(in the rows, 128 means zero)
Each row has a class, written as a number after it.
[127 142 150  87  84 119 170 132 128 165 131 106 143 114 108 132 132 121
 138 101 142 109 151 147 164 107  50  93 169 157  96 159 170 128 191  99
 142 123 122 143 141 147 157  55 168  77  84 139 109 174 161]
10
[134 146 155  95 105 121 179 113 190 120 114 138 144 144 118  72 110 150
 131 117 101 132 125 188 112 132 128 141 101 104 131 128 153 132  96 121
 137  96 105 117 154 126 170 149 135 138 103 114  83 136 117]
8
[141 118 137 113 133 145 155  84 213 101 110 130 120 139 102  71 119 148
 134 101 135 145 107 167 108 103 121 122  70  90 162 110 172 105 130 120
 148 117 102 129 152 141 194 140 144 151  92 162  63 138 130]
2
[ 82 172 147 117 111 103 170 152 142 134 141 165 172 125 170 145 130  94
 148 132  86  90 177 142 133 116 181 123 182 182 107 119 120 126 121 135
 142 133 101  71 107 115 105 123 162 144  78  64 142 151 153]
4
[131 165 165 105  64 114 166 134 135 175 116  96 137  85 146 133 168 130
 162 130 137  96 159 163 142 114  84  65 178 177  92 160 123 155 187 102
 117 101 140 114 115 148 131  88 165  65  66 146 187 142 168]
2
[ 88 129 152  96 149 117 146 112 173 105 120 161 152 141 117  82 155 108
 162 113  79 153 177 125 127 101 135  87 120 154 145 107 149 140 158 107
 178 135  71 134 143 134 143  65 157 155 108 147  26 190 151]
3
[135 181 140 138  66  98 160 121 203 134 139 144 116 110 162  71 151 145
 127 116 121 126 109 158 129 138 146 162  79 145 112 129 137 112  99 129
 130 140 127 119 154 141 138 150 134 141  95 164 172 101 128]
3
[149 175 137 116  97 116 168 117 211 114 160 127 136 113 141  91 110 147
 125 114 119 102 118 182 139 150 141 156  95 113 110 128 167 123  89 116
 126 111 131 100 163 121 154 149 141 128  95 172 164 134 105]
8
[139 123 129 117 180 158  97 145 102 114 143 170 132 109 140 137 160  98
  83 172 159  92 116 128  99 163 158 160 142  80 162 116 119 120 143 162
 103 115 168 118  47 139 112 130 153 117  98 110 152  77 105]
7
[137  56 141  18 208 172 148  81 183  66 114 179 118 119  56  89 163  98
 166 128 139 136 120 157  87 141 143  85 106  36 184 102 180 126 168 114
 187 129 111 176 125 122 125  86 153 111 156 211  37 152 133]
4
[164 123  78 177 163 137 150  68 137 127 104  98 124 123 109 143 128 161
  37 132 136 162 118 120 131 110  92  93 142  75 158 138 168 112 137 131
 125 137 127 148 115  85 120  96  98 141 140 139 109 133 150]
5
[122 110 158  75 108 149 171 134 139 145 121 120 123 113 126 110 171 124
 134 115 132 131 157 152 190 117  50  35 144 131  96 151 138 147 166  90
 156 137 123 158 132 131 152  64 155  77 116 198 118 191 162]
7
[ 97 172 162 128 100 120 145 117 138 119 137 140 193 112 145 158 163  88
 159 130 109 108 167 165 100 115 157  89 188 196 104 126 110 127 173 108
 128 115  99  89  99 104  89  86 150 163 114 112 116 162 129]
1
[131 118 154  56  75 157 169 144 134 139 126 109 146 125  88 103 136 106
 159 127 144 118 142 178 165 123  36  73 159 126  80 143 164 150 175  94
 168  91 126 139 154 138 133  51 165  92 104 190 104 152 181]
8
[114 126 150 106  85 137 178 103 220 111 134 120 118 141  97  56 131 146
 167  98 112 136 128 181 100 140 105 109 121 111 131 109 165 135 125  99
 149 117  89 126 156 142 175 148 145 137 134 188  88 170 117]
0
[148 176 144  81  87  91 184 114 158 142 150 178 115 102 109  66 143 130
 134  84 128 148 123 164 146 124 158 171  90  97 124  97 162 137  87  90
 142 129 114 121 163 119 160 153 151 134  81 169  99 124 119]
7
[136 144 154 128 186 131 113 143 128 126 139 179 156 115 114 138 173  98
 125 154 150  91 134 132 116 156 166 149 135 136 127 133 116 104 163 124
 112 146 149 141  35 147 112 124 137 148 103 123 185  69 103]
10
[106 190 170 135 129 127 173  94 127 131 116 152 157 135 132 141 204  90
 167 132  91 114 161 139 131 113 136 125 172 182 132 127 142 140 170 106
 124 132  96  98 102  93  97  90 146 153  74 122 100 149 118]
5
[153 173 109 185 110 157 140 101 101 167 155 114 147 122 160 144 161 129
  93 107 168 139 120 133 125 113 112 112 182 130 115 119 169 137 144 116
 116 133 142 125  88  71 101 119 105 121 171 147 126 118 136]
11
[129 144 106 165 100 113 137 114 101 167 135 121 140 112 149 183 159 129
  69 139 132 145 126 120 138 122 131 112 163 138 146 119 127 157 136 118
 115 134 144 105 108  88  53 129  81 145 174 108 204 113 127]
11
[150 193 167 143 127 145 122 152  93 147 131  84 113 103 150 137 137  99
 126 149 138  87  95 112 162 156 166 169 143 167 136 174 136 155  92 154
  99 132 172  82 101 117 111  67 121 114  43  79 201  63 100]
8
[124 140 134  53  98 108 174 162 140 156 142 111 114 109 140 135 145 116
 171 142 142 134 132 177 172 123  65  82 146 129  96 124 145 146 162 101
 159 109 129 115 158 139 129  91 177  55 111 168 135 177 175]
8
[153 160 179  69 129 140 117 118 130 158 102  91  96 128 110 101 167 117
 171 122 115 137  82 135 136 147 138  99 119 124 152 182 151 164 118 143
 124 111 129 121 137 145 124  55 119 115  73 132  80 123 122]
3
[117 130 131 124 193 127 101 128 100 133 109 192 141  87 143 142 156 101
 121 152 152  91 140 108 101 149 181 128 154 106 162 134  91 120 120 160
 113 141 172 120  28 122 117 131 135 137  93  88 172  37 104]
2
[118  92 157  68  76 132 185 147 171 137 122 109 127 114 110 122 135 108
 165 146 116 120 149 151 162 123  60  65 145 125 114 153 163 145 168 100
 158 109  98 125 154 122 148  72 170  51  97 171 116 183 164]
4
[ 94 208 156 149 126 101 133 124 131 153 127 116 170 126 159 164 161 108
 150 140 114  80 168 149 125 117 174 131 198 219  95 121  79 148 148 127
 111 144 131  72  83 123  83 121 130 174  93  58 194 126 125]
2
[150 220 154 152  82  62 156 151 175 124 145 115 129  85 145  87 123 159
 112 123 106 106 123 168 122 143 171 185 128 139 107 141  92 142  88 121
  71 107 146 113 146 117 124 194 148 119  91 125 204 101  93]
8
[152 136 158  84 134 153 138  52 124 130 109 109  90 145  89  88 161 111
 157  61 105 147  75 111 142 107 111  94 125  95 187 163 175 158 130 132
 160 121 107 121 156 106 138  70 127 142  76 162  33 129 138]
9
[111 160 147 117 153 102 125  93 134 105 126 158 162 135 144 124 166 124
 137 103 111 108 185 131 105  99 129 118 138 178 114 103 139 138 168 112
 134 133 104 106 107 113 101 108 160 171  86 121  56 158 135]
2
[137 138  96 167 119 153 153  42  91 153 121 105 138 123 111 152 148 119
  73 108 129 162 122 101 137  95  99  93 155  92 142 130 169 129 129  91
 134 137 125 111 120  78 101  79 112 126 148 146 138 147 130]
5
[125 198 151 165  57  82 167 151 188 166 168 129 148  96 163 116 112 120
 125 143 129 105 132 184 113 144 157 166 103 137 130 140 126 111  89 108
  95 128 131  77 129 144 128 180 134 135  62 121 209 103  85]
1
[150 188 144  84  53 134 179 134 107 178 130 129 132  90 156 157 178 126
 148 123 100 100 124 137 190 106 105  75 152 185  94 143 134 150 140 102
 140 112 136 120 111 124 111  77 163  54  77 124 189 132 130]
11
[143 115 137  76 224 162 137  91 155  86 107 177 122 128  70  95 172 133
 103 159 133 129 141 156 101 138 136  93 105  68 142 128 181 114 155 129
 167 135 147 190  98 129 130  93 144 121 110 183  88 117 116]
5
[108 197 144 144 129 100 136 102 117 136 125 134 180 112 142 152 168 110
 146 153 120  80 188 132 108  95 143 117 192 195 114 123 110 138 193 139
 108 142 119  92 103 133 114 116 151 182  99 105 121 145 122]
2
[ 96 183 157 115 130  99 148 103 131 139 138 157 148 115 132 125 171  91
 151 147  99 125 168 138 108  93 160  83 200 166 126 106 134 164 153 131
 142 135 107 103 113 101 104 101 178 149  87 109  76 171 146]
4
[137 146 160 109  74 118 150 142 138 151 158  80 114 124 124 116 158 127
 130 118 149 134 141 153 183 123  89  92 157 135  84 148 148 145 172  89
 159 102 130 123 130 133 155  65 169  57  90 164 145 149 157]
3
[153 143 117 118 220 138  96 126 129 125 146 165 122 109 130 142 116 108
 115 157 165 116 125 129 102 157 141 147 129  72 143 133 139 135 127 148
 126 126 169 131  56 113 123 113 154 122  83 126 137  78 103]
8
[ 91 159 160 122 146 101 133 115 136 117 122 136 167 133 135 124 156 100
 156 106  97  98 167 143 120 111 134 120 156 168 101 111 112 118 142 121
 129 124 104 109 131 145  90  90 147 180  84 116  67 181 130]
1
[143 204 165 122  69  95 167 151 174 138 138 139 136 119 150  75  99 149
 105 107 119 120 140 171 126 151 163 192 117 128 122 146 123 155  94 133
  94 118 157 100 153 122 144 175 127 110  83 123 179 101 103]
7
[128 135 158 126  97 121 178 122 192 115 146 137 138 104 129  74  93 133
 126 104 103 107 121 168 120 107 129 110 103 105 124 122 140 116 120 116
 130 123 118 136 174 147 153 148 140 130 117 178 168 127 112]
4
[159 139 159  91 125 170 147 101 137 125  92  58  98 129  54  95 131  97
 162 100 124 145 114 138 122 124 119  87 139  96 185 170 162 154 131 138
 136 116 122 129 144 122 141  55 144 178  96 128  51 134 119]
5
[146 132 109 152 116 141 156  80 102 145 156 152 130 133 124 137 125 149
  51 110 116 184 125 119 127 105 109 115 174  87 136 110 159 136 141 104
 132 125 108 136  96 104 108  99  86 138 167 128 119 141 156]
10
[138 138 134 134 110 132 168  67 129 183 138 114 136 121 138 147 168 124
  88 103 144 171 123 117 122 108 124  76 171  98 139 120 164 142 137 105
 138 126 114 118  97  72  76 105 114 145 172 134 109 160 143]
11
[130 136 156 114  69 155 161 133 133 164 132  84 133  97 133 142 143 109
 165 144 114 107 141 145 155 114  59  69 161 162 101 168 149 151 192 104
 158 108 130 142 126 141 126  47 158  64  92 172 164 175 150]
11
[101 140 146 106 150 131 158  52 153  96 134 184 162 157 113  89 157 108
 150  68  92 129 147 116 111  60  98  67 147 119 136 102 154 115 186 103
 184 148  66 117 139 129 134  83 148 192 125 187  10 184 153]
6
[126 205 168 161  65  75 170 154 181 141 182 126 143 104 142 106 138 138
 101 112 144  96 135 164 148 147 167 193 152 169  78 133 138 117 109 103
  98 134 142  98 128 122 139 176 135 115  88 120 242  91 122]
10
[109 164 150 101 138 140 150  84 125 117 124 168 168 181 123 122 144  89
 167  89  74 103 149 120 113 102 122 122 147 156 143 134 159 130 161 114
 149 129  84 109 129 140 127  74 138 157  95 119  22 180 140]
10
[ 87 178 155 138 125 141 177 125 171 105 138 161 163 118 127 131 146 102
 148 113 100 110 176 142 109 105 160 130 175 199 100 118 116 136 159 112
 136 158  97  96 113 130 108 117 172 149 114 109 172 154 132]
4
[130 179 161 125 107 112 155 129 185 133 151 134 111 139 128  78 141 130
 118  91 114 125  89 160 126 146 156 174 125 125 124 141 149 134 109 130
 113 114 136 109 148 146 158 142 155 114 120 143 154 127 114]
10
[130 125 130 101 199 126 109  98 150 116 132 168 133 113 119 112 174 116
 117 135 166 133 128 137 115 147 175 139 128  61 165 122 154  97 155 127
 153 128 146 146  73 121 134 117 143 120  95 147  93 102 129]
3
[123  95 122  74 204 148 114 101 154  98 134 172 116 114  94 107 173 117
 115 139 147 106 147 113  90 149 138 122 143  44 179 109 158 120 161 133
 146 118 135 165  93 136 108 118 146 113 109 148  86 110 131]
9
[102 205 164 135 112  90 140 123 128 136 149 145 198  93 168 188 164  97
 146 153 100  76 161 159 132 126 172 134 186 211 103 117  88 134 154 117
 118 120 129  77  80 111  76 119 154 136  95  73 174 138 102]
11
[146 154 160 114  95 126 143 126  99 163 105  68 116 109 101 116 180  87
 156 153 113 110 118 138 147 114 116  86 146 144 169 165 140 156 126 153
 120 114 131 108 129 118 131 104 129 152  53 117 109 114 118]
1
[146 104 122 107 121 135 163  61 125 168 136 114 140 141 112 150 144 129
  90  97 144 175 110 125 125 101 115  77 144  95 149 119 174 120 163  96
 135 133 107 137 118  83 104 122 107 135 188 144 116 175 145]
10
[129  94 122  99 232 144 114 110 166 120 128 208 151 138 127 109 149  94
 142 152 132  94 114 127 105 143 130 134 105  53 158 105 148 101 147 124
 146 131 108 166  61 107 122 127 111 145  87 146 105  79 126]
9
[140 125 149 111 215 156 124  84 124 124 158 197 155 120 138 133 162  77
 107 152 147  85 144 107  90 139 156 122 141  60 146 125 147 120 157 127
 140 133 136 152  55 120 101 102 121 156 120 155 125  75 118]
6
[112 174 146  87 146 153 153  67 142 112 122 174 150 163 122 110 180 102
 181  94  70 112 162 120 120  77 118  78 147 151 128 119 137 139 183  99
 173 142  70 134 114 120 123  78 160 163  94 139  42 177 129]
9
[145 123  92  93 156 158 164  56 128 124 130 120  97 149 127 145 157 145
 110 113 146 182 105 103 123 116 102 112 138  52 167 117 210 108 173 108
 166 124  84 136 136  67 130  87 108 131 185 171  11 143 120]
0
[137 125  96 125 120 143 157  71 108 178 124 112 136 123 134 136 171 143
  90 132 141 193 137 138 133  97 116  90 164  93 144 106 140 129 142 105
 131 153 108 146 102  92  95 145 112 164 189 117 106 174 138]
1
[118 135 122 109 181 117 109 142 119  99 130 161 142 118 119 146 123 111
  97 171 144  88 129 145 102 149 169 142 146  84 150 119 128 116 149 125
 126 134 149 136  64 118 110 114 124 114  94  99 149 105  98]
0
[132 168 147 126  90  91 160 132 198 116 142 140 127 104 143  88 113 158
 129 107 112  97 128 153 119 142 155 174 106 133 109 138 113 118  98 135
 107 125 130 100 147 146 148 184 148 134 106 148 190  96 101]
2
[160 136 163  93 151 174 127 124 121 123 119  79  73 134 110 100 152 122
 149 105 122 124  98 110 170 124  99 107 109  95 152 159 173 157 121 142
 126 110 142 129 148 109 147  76 123 129  78 158 105 119  92]
8
[128 175 166 127 107 138 168 119 202 118 154 141 109 132 140  72 138 142
 127  95 113 124 125 144 137 116 138 125 114 104 140 128 143 128 112 120
 126 132 129 119 152 139 150 161 129 112 102 174 148 133 117]
6
[133 102  98 134 117 163 159  92 142 153 123 120 133 137  88 159 141 128
  89 116 150 176 134 122 111 105  93  80 152  83 134 123 164 126 158 108
 123 111  96 137 129  77 108 124 102 128 187 151 106 168 150]
9
[135 146 110 111 116 120 173  95 113 168 124  97 131  96 105 145 165 149
  92 124 161 174 135 126 131 110 130  90 175 110 134 117 176 128 126 110
 130 131 116 112 129  56  95 127 101 140 167 121 118 135 142]
8
[138 114 159  44  84 190 192 156 151 131  96 107 118 145  95  85 153 135
 147 106 105 145 149 149 174 102  64  64 116 118 125 148 171 123 204  99
 169  95 100 145 143 152 166  38 172  71  95 184  66 201 144]
7
[146  73 111  96 147 189 177  49 132 118 124 119 120 124 104 115 139 116
 107  84 128 186 118 126 122  79 112  51 149  50 173 112 169 123 169 105
 173 130  80 166 142 103 128  94 136 173 202 170  57 172 172]
4
[140  87 145  45  99 159 193 138 145 124 131 107 110 114  98 115 149 113
 189 125 120 132 136 143 173 117  61  75 139 126 117 129 165 135 167  99
 169 135  87 139 147 132 140  77 174  51 125 190  86 193 164]
4
[127 112 108 107 184 127 105 124 112 108 122 184 154 107 117 142 142 117
 105 153 142  74 121 120  96 160 163 153 144  88 151 109 111 103 144 145
 134 119 157 130  68 122 112 115 121 115 117 124 149  59  95]
7
[129 122 157  87  76 119 180 179 141 136 135  97 125  86 125 106 144 106
 153 124 125 130 153 170 181 129  79  74 149 134 118 131 130 151 150  84
 145  94 123 128 133 121 139  67 174  65  99 163 136 168 164]
8
[141 151 143  67  97 149 181 133 170 132 115 107 124 109 124 112 153 119
 153 143 117 131 135 146 181 119  85  69 145 121 139 145 154 139 155  94
 152  97 119 140 137 112 141  53 172  45  66 165  94 166 170]
8
[129 127 156 119  86 134 174 157 140 156 138 113 136  97 139 139 110 101
 163 140 134 110 136 147 157 127  85 105 148 139 110 143 139 129 174 101
 144 115 119 103 123 159 134  37 152  69  86 154 166 133 143]
4
[134 142  90 174  97 122 162 100  97 172 151 113 138 105 146 175 144 131
  51 121 135 134 135 116 140 115 115 125 169 116 136 125 131 123 139 102
 118 146 121  96  78  67  55 121  87 163 164 129 202 105 123]
2
[155 164 105 170 101 136 175 120  97 177 141 116 121 114 142 157 180 128
  72 129 149 156 143 110 126 106 125 107 150 116 136 122 151 121 132 108
 102 141 122 107  75  75  72 134  96 125 134 125 170 114 119]
1
[103 162 147 104 167 139 146 110 164  84 116 166 144 148 129 104 163 104
 132 112  75 108 174 125 111  78 116  93 142 148 139 117 149 140 179 134
 153 129  89 131 130 119 125  85 155 161  82 129  46 188 155]
6
[151 174 108 182 104 115 160 128  83 208 152  79 147  87 190 195 161 129
  63 144 154 131 128 127 177 121 135 127 166 157 129 119 125 105 122 121
  87 140 144  91  77  90  55 130  89 141 115  79 225 100 119]
1
[142 181 178 100 107 114 108 159 109 162 143 108 101 123 143 140 157 105
 119 124 129  99  88 106 142 156 163 125 152 160 143 163 140 155 103 156
  95 112 162  73  95 127  95  78 132 118  68  70 176  66  99]
10
[139 140 112 140 120 126 166  74 114 156 159 124 128 135 120 149 167 139
  60 104 131 149 124 130 119 116 102 109 167 121 129 109 165 125 146 111
 136 133 117 122 102 101  96 114 119 133 183 134 119 146 129]
10
[129 139 143 130  95 125 183 148 143 125 109  91 130 100  82 138 162 118
 143 138 136 119 156 166 161 121  57  98 151 150 114 155 135 120 169 101
 129 114 122 127 131 129 148 108 167  77  78 153 145 139 149]
5
[130 180 150 170  69  80 154 133 179 148 173 140 155 100 186 101  98 150
 117 113 120  80 138 181 108 155 140 168 130 141  95 114 104 130  76 125
  88 122 143  66 114 141 116 196 103 149 107 134 235  74 106]
2
[133 199 146 139  99  84 155 140 189 155 141 123 127 110 138 104 127 121
 133 128 151 124 128 181 132 155 180 149 118 140 136 113 145 146  80 117
 105 135 162 111 156 101 125 148 127 135 105 128 175  96 100]
5
[130 145 159  96  62 128 181 158 110 151 123  95 124 101 133 131 146 122
 161 106 134 104 136 138 164 132  71  78 186 161 105 159 128 145 180  97
 127 109 122 118 118 144 127  66 153  56  88 154 159 132 163]
0
[107 178 167 167 121 101 149 131 127 116 138 151 198 121 158 148 132 108
 130 141  88  89 178 110 108 121 160 150 182 207  89 144 121 142 167 130
 129 125 104  85  94 119 108  78 142 136 105  93 139 138 130]
11
[155 166 149 105 130 131 128 131 121 125 113  89  94 146 116  94 126 123
 130 112  92 113  86 114 142 130 126  99 105 124 150 170 165 144 102 151
 136 118 128 100 118 111 141  75 136 126  58 137  81 117  96]
0
[145 130  99 167 126 104 145  89 127 170 127 106 143 112 137 165 153 147
  64 136 140 151 117 115 124 114 139 126 158 107 130 130 150 133 154 125
 120 127 127 132 110  66  85 154  92 155 179 124 187 128 135]
11
[128 210 144 198 116  87 150 154 192 137 180 146 140 143 156 102  63 160
 125 122 120  97 130 154  98 156 162 160 154 137  94 143 110 132  88 119
 101 137 138  91 121 153 158 168 135  95  98 123 213  72  93]
5
[ 86 152 136 136 139 143 130  78 159 100 126 170 183 143 126 106 127  94
 159 123  81 106 175 122  90 101 128 128 161 153 121 119 135 129 162 113
 162 131  74 118 110 129 139  74 160 168  82 106  50 173 148]
9
[148 157 109 148 110 148 143  74  95 152 160 124 141 114 106 184 169 131
  51 120 148 165 150  99 135 102 116 105 170 102 116 148 171 115 159  87
 119 121 120 120  86  79  95 129 113 148 145 125 162 114 137]
10
[146 172 143 156 105 109 153 123 187 128 129 141 152 122 119  76  89 145
 122 121 118 105 130 157  96 151 133 168 112 122 104 142 141 148  91 122
 100 101 138 121 155 145 151 132 124 118  91 156 149 107 120]
8
[151  81 163  71 171 190 147  93 148  87  85  96  87 172  56  78 148 114
 168  73 102 139  92  89 139  91 109  76  95  79 184 158 184 129 167 133
 167 124  84 139 164 137 158  59 143 154 100 177  22 149 125]
4
[142 110 172  50  78 168 187 169 164 144 130  95 125 105 114 110 156 121
 169 139 125 112 150 159 168 137  57  66 155 139 105 158 178 154 179 105
 162 103 115 147 118 127 146  50 167  33 105 170 128 175 152]
11
[150 132 168 113 114 127 142 131 107 160 122  88 124 134  99  92 126 113
 133 128  84 108  95  93 134 111 140  83 138 131 160 166 132 153 128 148
 130 126 124 111 122 127 109  93 116 138  75 135 170  89 101]
1
[130 118 158  93  68 145 179 113 160 157 105  87 144  97 130 128 175 114
 151 133 136 120 142 178 192 125  53  75 138 156 113 159 134 130 180  84
 146 118 114 130 128 148 142  57 163 107  98 175 130 174 170]
2
[150 125 103 129 123 160 137  93 150 145 123  84 126 140 119 147 143 143
 111 116 121 153 118 123 134  96  89  90 150  99 129 128 138 128 158 129
 120 115 104 134 119  60 120 157 104 156 183 137 130 151 121]
6
[135 162 135 113  87 128 175 143 141 150 140 101 125 105 127 145 139 131
 167 127 133  92 135 148 154 121  67  99 158 135  75 127 117 123 152  87
 126  99 131 111 125 143 126  95 150  38  89 162 188 147 136]
8
[144 113 121  99 232 132  99 106 154 112 108 172 124 128 126 103 160 117
  99 144 123 105 109 103 113 137 148 137 115  74 163 149 136 130 162 158
 141 135 150 171  79 113 123 135 146 129  95 143 142  82 137]
6
[ 99 191 142 137 139 107 153 105 155 119 123 136 181 138 110 138 145 112
 155 124 101  95 186 137 100 118 131 124 184 169  95 136 125 122 151 120
 137 108  98  90 109 108 113 109 162 166  83 111  70 157 132]
8
[133 127 157 109 110 120 167 131 222 128 159 137 125 137 139  47  83 132
 151 100 114 114 114 180 114 134 129 129 130  88 110 108 152 143 110 131
 135 117 110 138 159 133 173 142 164 124 126 173 113 160 126]
4
[138  98 130 101 156 132 159  59 194  91 133 144  92 164  97  51 114 137
 171  58 110 163 116 167 114 113  80  86  83  56 172  96 195 140 131 110
 191 120 101 148 206 149 184 102 136 162 135 234   6 166 139]
5
[147 178 169 128 113 140 133 132  96 191 139  97  97 146 124 126 128 110
 159  98 116 128  95 104 145 118 135 100 139 143 119 161 141 156  87 136
 121 123 138  74 100 131 120  82 130 109  39 107 148 107  91]
1
[121  88 139 120  61 126 175 165 150 152 123 118 166 105 145 123 115 107
 139 150 123  80 139 143 148 145  80  86 132 156 100 146 141 121 142 115
 136 111 118  99 130 155 147  63 161  51 125 155 174 140 145]
4
[128 126 138  88  61 144 146 149 140 151 120  78 145 123 126 114 166 114
 160 128 131 125 137 161 180 136  79  82 131 159 104 168 152 124 162 100
 160 111 112 114 128 140 155  61 173  78 108 155 108 168 160]
3
